Below are the code and all the weights of a small trained network. Each question names an input and a target symbol and asks about switching units off, where a switched-off unit gives its printed mean instead of its output.

import numpy as np


def w(rows, s, z=0):
    codes = np.array(rows[::2]) - 128.0
    scale = np.full(codes.shape[1], s)
    scale[-1] = z or s
    return codes * scale


def f(y):
    return np.maximum(y, 0)


def softmax(a):
    e = np.exp(a - a.max(-1, keepdims=True))
    return e / e.sum(-1, keepdims=True)


def log_softmax(a):
    a = a - a.max(-1, keepdims=True)
    return a - np.log(np.exp(a).sum(-1, keepdims=True))


def net(x, mask):
    ids = ['βγδζθλμξπστφψω'.index(c) for c in x.split()]
    T = len(ids)
    res = E[ids] + P[:T]
    r = res
    for j in range(2):
        rows = slice(4 * j, 4 * j + 4)
        q, k, v = (r @ M[0][rows].T for M in (Q, K, V))
        z = softmax(np.where(np.tri(T) > 0, q @ k.T / 4**0.5, -1e9)) @ v
        o = O[0][rows]
        res = res + np.where(mask[j], z, o[:, -1]) @ o[:, :-1]
    y = f(res @ A[0][:, :-1].T + A[0][:, -1])
    res = res + np.where(mask[2:26], y, B[0][:, -1]) @ B[0][:, :-1]
    return log_softmax(res[-1] @ U[:, :-1].T + U[:, -1])


Q, K, V, O, A, B = {}, {}, {}, {}, {}, {}
E = w([
[63,132,136,92,184,65,174,68],'β',
[134,32,81,119,174,98,149,104],'γ',
[117,5,88,84,115,162,133,140],'δ',
[85,112,103,91,119,150,114,125],'ζ',
[148,49,70,115,146,139,60,149],'θ',
[145,118,127,38,158,47,98,152],'λ',
[59,142,103,106,148,140,134,135],'μ',
[91,143,103,166,101,127,127,177],'ξ',
[101,65,82,214,139,157,151,101],'π',
[93,98,122,205,181,34,184,99],'σ',
[94,165,135,10,123,82,128,154],'τ',
[162,82,111,104,88,85,98,170],'φ',
[190,108,82,181,164,22,118,58],'ψ',
[71,186,99,156,140,119,148,98],'ω',
],0.018)
P = w([
[117,195,184,176,159,87,81,95],'0',
[50,101,23,159,117,146,157,166],'1',
[154,119,55,52,115,33,120,209],'2',
[137,49,169,164,77,140,253,72],'3',
[144,131,177,186,69,47,102,133],'4',
[122,30,66,46,195,101,154,129],'5',
[90,89,85,134,101,132,70,149],'6',
],0.012)
Q[0] = w([
[192,212,181,98,175,162,99,77],'h1',
[49,128,95,157,98,1,99,104],'h1',
[143,132,210,130,107,242,114,86],'h1',
[57,57,69,83,96,77,144,121],'h1',
[181,127,57,70,160,151,244,170],'h2',
[158,151,35,130,201,108,147,201],'h2',
[178,111,198,150,75,136,163,110],'h2',
[193,123,241,113,212,194,154,98],'h2',
],0.0088)
K[0] = w([
[93,103,28,161,55,98,200,190],'h1',
[157,146,171,125,217,138,85,114],'h1',
[129,119,60,121,72,62,170,115],'h1',
[126,156,217,166,196,131,46,89],'h1',
[131,142,163,165,115,243,157,61],'h2',
[151,88,195,91,138,182,156,76],'h2',
[1,119,8,109,134,111,109,118],'h2',
[113,92,84,112,111,164,145,115],'h2',
],0.0089)
V[0] = w([
[46,229,199,162,77,150,172,175],'h1',
[177,102,174,138,110,79,182,142],'h1',
[107,39,87,191,107,128,225,69],'h1',
[88,66,92,112,169,186,140,47],'h1',
[214,18,145,172,1,185,47,114],'h2',
[86,96,138,54,119,198,85,121],'h2',
[112,99,156,175,110,153,61,153],'h2',
[109,124,35,158,195,178,172,36],'h2',
],0.0089)
O[0] = w([
[120,240,30,124,92,214,136,78,69],'h1',
[141,141,178,99,171,164,205,149,152],'h1',
[178,144,131,115,148,85,170,246,3],'h1',
[117,142,127,153,135,58,94,180,17],'h1',
[137,142,92,190,48,107,194,155,98],'h2',
[47,129,119,51,85,60,87,122,25],'h2',
[137,160,114,167,58,92,155,58,128],'h2',
[90,206,133,166,169,115,63,155,44],'h2',
],0.013,0.0057)
A[0] = w([
[35,156,204,86,128,170,102,117,199],'n1',
[70,80,148,152,140,60,156,99,65],'n2',
[150,111,69,126,219,99,112,97,160],'n3',
[119,96,130,79,85,149,66,170,104],'n4',
[139,120,209,147,149,74,149,254,162],'n5',
[125,106,140,191,153,146,106,95,182],'n6',
[47,193,152,102,66,87,203,153,192],'n7',
[197,202,124,91,139,226,177,57,92],'n8',
[190,248,117,234,147,74,94,177,79],'n9',
[84,116,110,108,93,132,175,136,141],'n10',
[181,123,118,221,65,170,68,163,115],'n11',
[55,86,191,100,72,50,111,186,131],'n12',
[168,105,131,99,126,175,165,34,190],'n13',
[158,135,136,113,188,230,144,172,172],'n14',
[27,93,106,101,75,97,88,69,67],'n15',
[154,105,145,110,141,143,171,129,124],'n16',
[174,114,124,118,152,115,184,193,132],'n17',
[188,97,124,149,112,96,156,99,101],'n18',
[150,192,194,133,116,128,188,100,143],'n19',
[127,99,129,109,94,215,143,187,165],'n20',
[42,87,36,160,182,141,186,143,253],'n21',
[58,77,150,132,69,74,42,78,146],'n22',
[102,227,117,116,139,122,98,192,94],'n23',
[88,164,131,7,170,87,227,112,167],'n24',
],0.0076,0.0045)
B[0] = w([
[170,131,105,163,85,84,146,183,169],'n1',
[131,113,116,84,71,200,82,112,187],'n2',
[72,164,189,131,37,158,112,178,185],'n3',
[142,168,166,67,158,94,93,107,151],'n4',
[108,123,52,131,151,179,123,110,200],'n5',
[156,106,148,98,125,118,151,176,182],'n6',
[168,86,135,199,153,82,149,177,144],'n7',
[138,2,112,133,114,199,146,170,196],'n8',
[64,85,110,114,131,123,161,141,147],'n9',
[135,147,133,175,95,98,57,130,165],'n10',
[123,164,112,54,172,88,171,136,152],'n11',
[89,113,145,166,101,190,111,112,181],'n12',
[105,141,158,59,135,98,104,215,251],'n13',
[175,101,172,146,122,39,101,43,182],'n14',
[112,145,123,139,206,120,142,99,196],'n15',
[131,188,164,158,90,104,132,91,176],'n16',
[82,170,71,113,148,176,161,108,173],'n17',
[114,202,117,106,110,202,113,158,193],'n18',
[141,216,23,138,88,85,153,151,146],'n19',
[121,210,116,155,147,58,118,111,169],'n20',
[172,188,213,113,101,83,147,116,201],'n21',
[149,177,106,177,184,63,192,58,203],'n22',
[130,88,125,144,91,139,147,154,139],'n23',
[154,110,125,189,118,136,121,111,165],'n24',
],0.0059,0.018)
U = w([
[129,188,203,107,82,77,35,201,243],'β',
[58,116,118,77,124,120,137,198,76],'γ',
[150,16,95,198,78,68,64,104,94],'δ',
[106,208,105,92,114,125,95,74,104],'ζ',
[161,129,81,154,92,55,101,62,185],'θ',
[172,76,235,40,40,60,176,173,192],'λ',
[104,204,131,112,86,191,67,100,163],'μ',
[111,99,76,77,136,240,154,20,3],'ξ',
[80,97,102,143,92,108,102,168,114],'π',
[224,49,151,166,169,201,123,147,143],'σ',
[86,82,151,22,148,97,165,84,5],'τ',
[198,65,74,96,44,168,201,88,218],'φ',
[253,146,109,133,197,137,169,130,134],'ψ',
[76,103,141,135,96,206,67,171,59],'ω',
],0.0045,0.0024)

Each question gives the input, a string of symbols that net reads in full, and the target symbol t.
The units are the heads (4 rows each of Q, K, V and O) and the neurons (one row each of A and B). Each row of codes is followed by its name. A weight is (code - 128) times the scale printed after its matrix; where a second scale follows, it is the last column's (O, A, B and U).
mask holds one flag per unit, heads first, then neurons. A switched-off unit (its flag False) gives its mean, the last column of its rows in O or B, instead of its output. The means were averaged over made-up inputs and are rounded, as every weight is.
A unit's drop is (log p(t) with every unit on - log p(t) with that unit switched off) / (log p(t) with every unit on - log p(t) with every unit switched off).
The circuit of an input: a set's keep is (log p(t) with only the set's units on - log p(t) with every unit switched off) / (log p(t) with every unit on - log p(t) with every unit switched off). Starting from the 12 units with the biggest drops (on a tie, the unit counted first), units are removed one at a time, each time the one whose removal leaves the highest keep (on an exact tie, the one counted first), for as long as the keep stays at least 0.8.
circuit, biggest first: the units of the circuit, biggest drop first
k most important neurons: the k neurons with the biggest drops, biggest first
heads that matter: for each layer, one digit per head in row order, 1 if its drop is at least 0.15 and else 0, layers parted by /
drop of u: that unit's drop, to one decimal
input β φ ξ, target β: circuit, biggest first => [h2 n3 n1]
input γ δ φ σ λ π, target σ: heads that matter => 11
input ω μ φ ξ θ, target φ: circuit, biggest first => [h2]
input β δ φ, target β: circuit, biggest first => [h2 n3]
input σ λ ψ σ θ, target ψ: circuit, biggest first => [h1 h2]
input σ ψ σ φ τ φ ξ, target ψ: circuit, biggest first => [h1 h2]
input φ φ φ, target φ: heads that matter => 01
input τ β ζ λ ξ μ μ, target ξ: heads that matter => 10
input σ σ τ, target ψ: heads that matter => 10
input σ φ σ, target ψ: heads that matter => 10
input θ φ τ, target θ: heads that matter => 01
input φ γ φ γ σ σ, target λ: heads that matter => 10
input σ ψ ζ, target σ: heads that matter => 01
input ζ θ β, target θ: heads that matter => 11
input θ θ σ, target δ: heads that matter => 11
input β β θ β σ θ, target β: heads that matter => 01
input ξ φ φ ζ σ σ φ, target φ: circuit, biggest first => [h1 n8]
input π γ ξ φ, target γ: heads that matter => 11
input σ ξ ξ, target σ: heads that matter => 01
input θ φ β φ, target δ: most important neuron => [n13]
input θ δ φ, target δ: circuit, biggest first => [h1 n13]
input ψ φ μ, target ψ: circuit, biggest first => [h2]
input μ σ ξ, target ζ: circuit, biggest first => [h1 h2]
input σ σ γ, target σ: 3 most important neurons => [n8 n22 n3]
input φ φ β θ σ, target λ: 2 most important neurons => [n5 n6]
input λ τ σ π, target τ: drop of n15 => 0.1
